Below is a small trained network, with its code and all its weights. Each question gives an input and a class and asks what happens when units are switched off, that is, made to give their printed mean instead of their output.

import numpy as np


def w(rows, s, z=0):
    codes = np.array(rows[::2]) - 128.0
    scale = np.full(codes.shape[1], s)
    scale[-1] = z or s
    return codes * scale


def f(y):
    return y / 2 * (1 + np.tanh(0.7978845608 * (y + 0.044715 * y**3)))


def log_softmax(a):
    a = a - a.max(-1, keepdims=True)
    return a - np.log(np.exp(a).sum(-1, keepdims=True))


def net(x, mask):
    res = np.array(x, float).reshape(1, 6) / 4 @ E
    y = f(res @ A[0][:, :-1].T + A[0][:, -1])
    res = res + np.where(mask, y, B[0][:, -1]) @ B[0][:, :-1]
    return log_softmax(res[-1] @ U[:, :-1].T + U[:, -1])


A, B = {}, {}
E = w([
[149,127,132,142,121,121,136,111],'x0',
[235,169,156,19,40,190,1,145],'x1',
[200,73,233,182,243,119,46,178],'x2',
[90,147,145,94,154,169,148,147],'x3',
[140,253,112,115,197,32,57,75],'x4',
[85,149,141,103,155,180,141,150],'x5',
],0.0099)
A[0] = w([
[105,178,95,79,29,163,89,103,153],'N0',
[207,115,219,106,154,168,35,161,66],'N1',
[124,46,119,201,155,124,69,206,244],'N2',
[117,201,148,153,203,74,91,85,162],'N3',
[124,155,140,132,133,111,173,104,130],'N4',
[118,219,108,79,187,39,88,99,247],'N5',
[164,79,112,157,79,159,152,136,252],'N6',
[35,137,48,157,111,95,194,95,249],'N7',
[120,70,116,65,33,173,137,137,232],'N8',
[92,73,220,195,235,64,136,133,138],'N9',
[135,251,48,112,119,109,123,132,152],'N10',
[106,63,169,129,125,190,155,187,247],'N11',
[82,159,138,132,236,67,102,99,144],'N12',
],0.011,0.0044)
B[0] = w([
[182,164,80,30,103,142,103,43,207],'N0',
[82,189,177,137,92,57,121,218,229],'N1',
[86,79,168,129,143,146,176,126,209],'N2',
[98,154,69,179,75,153,65,130,220],'N3',
[99,180,159,136,123,153,75,163,151],'N4',
[178,185,73,140,171,132,30,142,248],'N5',
[59,81,164,109,71,156,145,136,182],'N6',
[58,162,226,162,118,26,113,237,250],'N7',
[42,79,75,77,1,139,102,110,206],'N8',
[40,69,51,122,156,218,128,113,247],'N9',
[232,201,128,84,203,137,81,129,207],'N10',
[82,49,154,137,114,107,107,123,208],'N11',
[95,148,55,227,104,131,99,78,215],'N12',
],0.0091,0.018)
U = w([
[70,126,254,118,129,19,176,193,223],'0',
[78,143,13,139,104,217,78,27,141],'1',
[132,251,191,206,201,71,64,203,127],'2',
[237,192,88,74,215,155,102,22,3],'3',
[105,20,168,177,253,228,239,95,107],'4',
],0.0073,0.0033)

Each question gives the input, the list of numbers given to net, and the class t.
The units are the neurons (one row each of A and B). Each row of codes is followed by its name. A weight is (code - 128) times the scale printed after its matrix; where a second scale follows, it is the last column's (A, B and U).
mask holds one flag per neuron, in row order. A switched-off neuron (its flag False) gives its mean, the last column of its row in B, instead of its output. The means were averaged over made-up inputs and are rounded, as every weight is.
A unit's drop is (log p(t) with every unit on - log p(t) with that unit switched off) / (log p(t) with every unit on - log p(t) with every unit switched off).
The circuit of an input: a set's keep is (log p(t) with only the set's units on - log p(t) with every unit switched off) / (log p(t) with every unit on - log p(t) with every unit switched off). Starting from the 12 units with the biggest drops (on a tie, the unit counted first), units are removed one at a time, each time the one whose removal leaves the highest keep (on an exact tie, the one counted first), for as long as the keep stays at least 0.8.
circuit, biggest first: the units of the circuit, biggest drop first
top k neurons: the k neurons with the biggest drops, biggest first
drop of u: that unit's drop, to one decimal
input [1,-1,5,-2,3,5], class 1: circuit, biggest first : (N7)
input [-1,-5,1,2,6,7], class 1: top 2 neurons : (N9, N12)
input [-4,6,1,-3,-3,5], class 0: top 2 neurons : (N1, N9)
input [-6,0,6,-6,5,0], class 1: top 2 neurons : (N7, N9)
input [-6,0,-4,1,6,-3], class 2: top 2 neurons : (N7, N9)
input [8,0,1,5,-7,5], class 4: top 2 neurons : (N7, N1)
input [-5,4,0,7,4,-2], class 3: top 2 neurons : (N7, N0)
input [-7,0,-2,1,3,1], class 2: top 2 neurons : (N9, N8)
input [8,-8,-5,-4,8,-7], class 2: drop of N7 : 0.2
input [2,-8,3,-4,5,-7], class 1: drop of N9 : 1.1
input [4,-5,7,3,-3,-6], class 4: drop of N0 : 0.0
input [-3,-8,2,-4,5,-5], class 1: drop of N12 : 0.1
